What each symbol does to the nodes:
x478 λ x10
x478 γ x328
x478 ψ x79
x478 κ x360
x328 λ x360
x328 γ x667
x328 ψ x564
x328 κ x748
x742 λ x941
x742 γ x478
x742 ψ x40
x742 κ x10
x748 λ x973
x748 γ x797
x748 ψ x512
x748 κ x215
x243 λ x328
x243 γ x622
x243 ψ x360
x243 κ x667
x223 λ x435
x223 γ x40
x223 ψ x639
x223 κ x588
x691 λ x876
x691 γ x969
x691 ψ x235
x691 κ x863
x424 λ x547
x424 γ x727
x424 ψ x790
x424 κ x994
x727 λ x994
x727 γ x105
x727 ψ x725
x727 κ x563
x622 λ x667
x622 γ x675
x622 ψ x748
x622 κ x649
x321 λ x491
x321 γ x771
x321 ψ x331
x321 κ x656
x656 λ x33
x656 γ x874
x656 ψ x622
x656 κ x650
x563 λ x295
x563 γ x178
x563 ψ x969
x563 κ x75
x547 λ x790
x547 γ x994
x547 ψ x558
x547 κ x725
x969 λ x863
x969 γ x831
x969 ψ x470
x969 κ x383
x33 λ x622
x33 γ x650
x33 ψ x667
x33 κ x675
x649 λ x797
x649 γ x547
x649 ψ x215
x649 κ x790
x331 λ x243
x331 γ x33
x331 ψ x328
x331 κ x622
x675 λ x649
x675 γ x424
x675 ψ x797
x675 κ x547
x790 λ x558
x790 γ x725
x790 ψ x597
x790 κ x691
x572 λ x681
x572 γ x613
x572 ψ x424
x572 κ x474
x597 λ x613
x597 γ x876
x597 ψ x474
x597 κ x235
x474 λ x727
x474 γ x157
x474 ψ x994
x474 κ x105
x79 λ x321
x79 γ x564
x79 ψ x491
x79 κ x771
x599 λ x234
x599 γ x631
x599 ψ x965
x599 κ x742
x360 λ x564
x360 γ x748
x360 ψ x771
x360 κ x973
x152 λ x599
x152 γ x36
x152 ψ x234
x152 κ x631
x874 λ x650
x874 γ x572
x874 ψ x675
x874 κ x681
x247 λ x152
x247 γ x639
x247 ψ x599
x247 κ x36
x512 λ x874
x512 γ x990
x512 ψ x650
x512 κ x572
x564 λ x771
x564 γ x973
x564 ψ x656
x564 κ x512
x876 λ x235
x876 γ x863
x876 ψ x157
x876 κ x470
x36 λ x631
x36 γ x419
x36 ψ x742
x36 κ x898
x40 λ x588
x40 γ x79
x40 ψ x93
x40 κ x321
x863 λ x470
x863 γ x383
x863 ψ x266
x863 κ x405
x93 λ x419
x93 γ x491
x93 ψ x898
x93 κ x331
x558 λ x597
x558 γ x691
x558 ψ x613
x558 κ x876
x383 λ x405
x383 γ x223
x383 ψ x247
x383 κ x435
x681 λ x424
x681 γ x474
x681 ψ x547
x681 κ x727
x831 λ x383
x831 γ x965
x831 ψ x405
x831 κ x223
x295 λ x969
x295 γ x75
x295 ψ x863
x295 κ x831
x234 λ x965
x234 γ x742
x234 ψ x223
x234 κ x941
x797 λ x215
x797 γ x790
x797 ψ x990
x797 κ x558
x215 λ x990
x215 γ x558
x215 ψ x572
x215 κ x597
x491 λ x331
x491 γ x656
x491 ψ x243
x491 κ x33
x650 λ x675
x650 γ x681
x650 ψ x649
x650 κ x424
x405 λ x247
x405 γ x435
x405 ψ x152
x405 κ x639
x419 λ x898
x419 γ x331
x419 ψ x478
x419 κ x243
x105 λ x563
x105 γ x864
x105 ψ x295
x105 κ x178
x588 λ x93
x588 γ x321
x588 ψ x419
x588 κ x491
x266 λ x864
x266 γ x247
x266 ψ x178
x266 κ x152
x435 λ x639
x435 γ x588
x435 ψ x36
x435 κ x93
x470 λ x266
x470 γ x405
x470 ψ x864
x470 κ x247
x613 λ x474
x613 γ x235
x613 ψ x727
x613 κ x157
x965 λ x223
x965 γ x941
x965 ψ x435
x965 κ x40
x235 λ x157
x235 γ x470
x235 ψ x105
x235 κ x266
x898 λ x478
x898 γ x243
x898 ψ x10
x898 κ x328
x771 λ x656
x771 γ x512
x771 ψ x33
x771 κ x874
x10 λ x79
x10 γ x360
x10 ψ x321
x10 κ x564
x157 λ x105
x157 γ x266
x157 ψ x563
x157 κ x864
x631 λ x742
x631 γ x898
x631 ψ x941
x631 κ x478
x990 λ x572
x990 γ x597
x990 ψ x681
x990 κ x613
x994 λ x725
x994 γ x563
x994 ψ x691
x994 κ x295
x973 λ x512
x973 γ x215
x973 ψ x874
x973 κ x990
x941 λ x40
x941 γ x10
x941 ψ x588
x941 κ x79
x725 λ x691
x725 γ x295
x725 ψ x876
x725 κ x969
x75 λ x831
x75 γ x234
x75 ψ x383
x75 κ x965
x667 λ x748
x667 γ x649
x667 ψ x973
x667 κ x797
x864 λ x178
x864 γ x152
x864 ψ x75
x864 κ x599
x178 λ x75
x178 γ x599
x178 ψ x831
x178 κ x234
x639 λ x36
x639 γ x93
x639 ψ x631
x639 κ x419

The rows follow the links: the fewer symbols apart two nodes are, the more alike their rows tend to be.

Each row is also shifted at random along 3 hidden directions that mean nothing.

Some nodes, each with a row of numbers:
x597 -> 155 -41 36 -34 -29 -43 -29 -43 -63 -82 59 35 5 74 -48 30 0 -84 -44 -82 -36 16 -97 -1 -8 54 -81 -14 -10 -11
x321 -> -23 82 -41 72 -47 54 31 23 -33 -11 -58 -11 -4 -12 150 -63 -24 53 0 74 83 -82 53 -15 56 -55 48 48 -158 -30
x564 -> -253 53 -30 83 -54 6 93 16 -58 29 39 -19 37 -51 -113 -57 -72 9 37 -19 64 51 -29 21 79 -60 -14 32 132 -50
x831 -> -44 7 37 -83 39 40 -23 26 10 -30 -49 23 2 -37 -20 -7 42 -66 34 -22 -50 17 16 -10 -45 37 57 -2 -14 82
x898 -> 55 -18 -7 42 -12 60 46 43 -13 19 -71 -26 -33 32 29 -52 -8 71 29 0 -31 -55 52 23 -3 -65 34 51 -84 -31
x656 -> -60 57 -44 87 -49 4 46 8 -39 27 37 -31 22 -24 29 -31 -62 26 8 52 105 -13 -21 13 65 -42 -21 12 -9 -46
x331 -> 328 19 -4 56 -66 49 63 28 -68 -20 -34 -12 -6 23 -16 -73 -36 10 26 -33 0 -31 -8 28 43 -56 2 65 -49 -45
x474 -> 22 18 18 -39 8 -66 -18 -43 -18 -39 76 37 33 -40 -100 43 -14 -83 -30 -48 6 73 -64 -35 17 60 -50 -36 147 4
x75 -> -127 84 12 -69 59 24 -21 4 49 -15 -64 31 7 -104 15 -4 53 -37 4 32 4 34 72 -64 -12 48 86 -8 53 71
x558 -> -123 -9 27 -18 -30 -60 14 -51 -58 -74 69 37 17 6 -143 25 -24 -86 -38 -102 -35 68 -91 -14 22 47 -76 -3 142 -42
x512 -> -263 -48 -16 70 -26 -67 42 -41 -16 25 71 -13 -9 52 -91 16 -57 52 -24 -52 -7 28 -50 29 39 -34 -89 -8 119 -96
x435 -> -35 81 -30 -8 47 57 -8 54 58 88 -31 -27 26 -106 89 -26 12 20 62 121 84 -9 76 -21 -7 -28 97 -11 -31 84
x622 -> 32 -104 -12 65 -75 4 2 14 -66 15 67 -39 -1 140 29 -7 -55 16 6 -12 2 -56 -88 79 7 -59 -97 6 -157 -57
x675 -> 154 6 -20 56 -23 -57 1 -58 12 -20 6 14 -27 39 57 31 -21 57 -82 -4 16 -26 5 -27 38 13 -49 1 7 -98
x790 -> -122 23 18 -8 -27 -64 6 -59 -38 -73 57 48 17 -4 -100 16 -15 -69 -55 -83 -5 53 -71 -26 28 50 -68 -6 130 -49
x235 -> -5 26 8 -54 70 -58 -33 -42 76 17 32 28 9 -80 -60 59 21 -14 -18 15 12 73 27 -46 -16 52 19 -57 177 35
x613 -> 106 57 0 -14 -18 -42 -74 -47 -11 -50 47 47 11 -2 120 36 17 -59 -66 43 65 -16 -38 -44 16 70 -29 -28 -92 13
x266 -> -292 -40 35 -77 51 -1 -54 -3 30 -12 -26 20 -16 22 17 41 51 -27 -10 -17 -71 -12 15 -10 -59 56 25 -28 -51 53
x152 -> -13 39 6 -58 17 80 -39 54 11 18 -43 -5 13 -43 97 -21 39 -44 56 81 31 -26 27 -8 -26 7 69 -7 -139 113
x247 -> -172 53 13 -57 28 60 -13 43 3 7 -27 8 25 -72 20 -23 31 -48 50 41 27 14 30 -12 -22 12 76 -12 -39 104
x215 -> 22 -58 15 20 -43 -63 19 -59 -37 -62 29 26 -35 88 -74 24 -14 8 -68 -122 -73 7 -57 10 14 13 -89 13 55 -94
x93 -> 170 1 -24 30 19 53 48 41 35 44 -81 -40 -27 -34 1 -53 -2 83 40 20 -19 -15 84 15 6 -63 68 36 18 -11
x547 -> 145 176 -38 38 -20 -46 -56 -64 23 -64 -18 67 8 -70 244 18 10 -2 -116 120 149 -56 47 -124 62 78 31 0 -107 -27
x639 -> -119 53 -29 -5 53 40 24 54 51 91 -14 -28 28 -118 -31 -30 0 22 80 80 54 40 65 2 3 -34 76 -6 104 67

The symbols that take the first to the second take the third to the fourth, perhaps in another order. What is the fourth?
Answer with the node's name.
A -119 11 -27 69 -23 -53 -12 -53 10 1 25 10 -9 36 91 27 -27 69 -76 30 48 -32 -4 -26 36 3 -46 -4 -16 -95
B -15 69 5 7 -28 -60 8 -61 -29 -74 35 47 14 -38 -43 20 -13 -55 -69 -45 25 46 -32 -48 39 64 -32 -4 118 -40
C 127 131 -49 85 -55 35 47 19 -25 7 -33 -2 20 -64 111 -62 -32 37 2 84 131 -44 35 -33 81 -44 38 37 -62 -41
D x512

A -172 60 -31 74 -62 29 59 16 -52 -5 -3 -13 21 -22 11 -64 -51 15 28 22 64 -27 -7 14 60 -55 9 48 -26 -47
B 279 -82 -16 71 -47 -28 18 -23 -38 6 48 -33 -9 90 -13 0 -44 36 -15 -25 -8 -22 -58 52 14 -46 -82 9 -35 -77
C 345 51 3 12 -34 -58 8 -58 -26 -93 3 54 -11 1 7 12 2 -32 -83 -49 9 14 -21 -51 38 45 -31 15 48 -65
D x725

A -58 75 -24 57 -27 -54 -39 -65 23 -43 -9 37 -12 15 181 26 -2 35 -109 64 74 -67 16 -67 45 34 -15 4 -92 -77
B -134 12 19 -70 63 0 -51 -11 66 -15 -41 28 -14 -30 42 42 61 -12 -27 14 -32 7 42 -38 -43 59 43 -29 10 53
C 221 -55 -8 64 -44 -32 70 -10 -41 19 70 -30 5 41 -131 -12 -65 29 9 -67 -21 26 -72 53 35 -60 -80 16 117 -90
D x691

A -193 75 -59 97 -37 -26 38 -16 1 45 54 -20 30 -46 45 -23 -72 48 -8 79 130 -4 -3 -9 82 -49 -13 8 35 -63
B 124 193 -35 15 0 -53 -46 -62 29 -41 14 71 30 -123 171 17 15 -26 -94 118 167 2 32 -120 67 75 35 -21 0 0
C -224 2 7 -48 51 -60 -55 -32 57 23 54 18 26 -41 -17 69 15 -25 -21 28 18 54 -17 -31 -27 56 -11 -61 102 49
D x599

A 16 -45 9 -65 51 -33 -80 -23 49 10 34 11 -9 30 56 71 38 -25 -25 30 -18 4 -22 -16 -59 58 -8 -60 -49 54
B -69 51 31 -74 50 20 -7 14 32 -23 -52 22 9 -88 -43 -4 47 -43 16 -20 -30 49 42 -38 -28 46 74 -4 78 77
C 91 27 -41 85 -30 -46 16 -35 14 26 38 -8 1 5 54 12 -40 70 -41 39 72 -25 1 -5 52 -30 -36 1 20 -81
D x424

A -203 1 27 -69 19 58 -37 47 -8 -7 -24 2 11 -12 29 -16 46 -60 56 15 -19 -13 5 5 -45 21 50 -10 -105 105
B -140 82 -48 57 6 54 38 27 42 57 -88 -28 -10 -66 104 -46 -6 100 21 98 63 -44 107 -24 36 -52 85 34 -33 -10
C 307 -35 -1 50 -71 36 69 28 -95 -14 8 -26 8 60 -89 -58 -53 -7 43 -77 -27 -3 -58 59 29 -66 -50 46 -20 -51
D x990

A -133 162 -34 23 -19 -53 -51 -63 14 -49 20 64 31 -78 188 28 6 -26 -101 105 145 -22 18 -101 59 77 9 -21 -49 -9
B -70 -18 6 -63 59 -40 -72 -24 81 16 17 18 -5 -7 59 67 44 -1 -33 43 -7 7 21 -36 -49 55 12 -57 3 49
C 29 21 7 -41 31 -56 -47 -39 18 -12 67 37 28 -33 -3 58 11 -61 -31 12 20 45 -49 -30 -4 61 -35 -50 70 37
D x470

A -17 -61 36 -13 -53 -44 -34 -41 -69 -90 55 34 -4 108 -10 38 -7 -72 -58 -87 -56 -12 -107 8 -5 43 -93 -2 -82 -37
B -32 70 -6 -41 68 -68 -29 -42 84 27 45 26 19 -123 -57 59 13 -16 -23 47 43 84 33 -58 5 65 25 -56 230 39
C 113 65 -21 -38 70 -37 -98 -34 97 27 -7 40 -1 -55 175 68 42 17 -53 121 68 -24 62 -75 -27 64 57 -61 -52 56
D x178

A 135 88 -6 -24 8 -65 -25 -47 8 -37 56 48 31 -78 -24 42 -2 -62 -51 7 56 55 -22 -67 25 65 -20 -33 133 11
B -93 -79 16 -45 25 60 -6 70 -18 47 1 -44 14 16 -55 -25 5 -27 101 -6 -50 8 -25 66 -48 -33 14 -13 -61 84
C -2 -57 22 -49 25 60 26 68 -20 41 0 -34 14 -5 -109 -29 7 -48 102 -23 -58 47 -17 54 -40 -33 26 -3 23 89
D x622

A -121 50 -8 -20 0 -51 -50 -45 0 -30 64 37 24 -30 43 50 4 -63 -56 30 64 27 -41 -45 12 71 -29 -45 4 23
B 19 -5 12 -65 68 -28 -76 -24 77 7 -10 21 -9 -10 84 63 52 2 -42 48 -10 -9 39 -41 -45 63 28 -46 -27 44
C 29 101 6 -68 61 18 -45 -3 67 -17 -75 39 -4 -108 89 8 62 -19 -23 70 31 1 97 -80 -8 62 94 -8 -8 76
D x965

A -5 7 -5 -41 28 -26 -121 -21 50 3 41 24 5 30 211 79 52 -21 -55 115 57 -51 -9 -39 -43 76 -7 -67 -191 69
B 12 -11 45 -78 50 3 -23 -1 30 -35 -37 26 -13 -31 -78 20 48 -46 0 -58 -85 41 35 -18 -47 51 46 -15 83 52
C 177 6 5 -58 35 62 7 56 -2 36 -29 -20 17 -49 -37 -31 18 -34 85 19 -5 25 22 21 -27 -9 62 0 -7 95
D x93

A 69 170 -47 -1 7 -33 -103 -58 51 -30 17 65 31 -85 287 49 26 -28 -99 180 192 -48 31 -118 42 92 47 -47 -157 46
B 123 -53 26 -68 61 -33 -69 -20 56 -5 2 8 -18 16 24 69 48 1 -28 -4 -58 6 16 -18 -61 51 6 -45 -2 46
C 131 -33 -7 47 -33 -53 -15 -53 -7 -43 10 7 -31 91 63 35 -9 39 -74 -23 -15 -45 -22 -11 10 15 -70 2 -60 -88
D x558

A 78 -67 43 -86 55 -4 -51 -9 40 -29 -29 16 -31 35 -17 42 66 -29 -15 -46 -105 12 17 -8 -73 50 11 -20 -10 48
B -8 -30 23 -62 18 73 -29 65 -14 14 -19 -24 11 14 39 -17 36 -53 75 31 -15 -21 -7 33 -53 -1 35 -12 -153 108
C -156 152 -36 55 -22 -58 -39 -67 31 -55 -6 53 0 -47 211 22 4 29 -127 103 130 -51 41 -109 71 57 17 -4 -69 -60
D x994

A 311 14 -19 61 -74 47 35 37 -73 -13 -17 -14 4 47 66 -60 -29 7 18 9 38 -64 -24 31 37 -53 -12 52 -145 -44
B 164 -150 16 55 -55 -40 46 -27 -57 -3 80 -30 -14 134 -151 21 -50 24 -2 -117 -87 8 -92 84 -11 -53 -119 15 67 -98
C 164 -90 13 29 -49 -48 -22 -49 -35 -69 15 14 -36 133 22 36 -7 13 -78 -78 -65 -50 -52 20 -7 17 -84 11 -77 -96
D x597

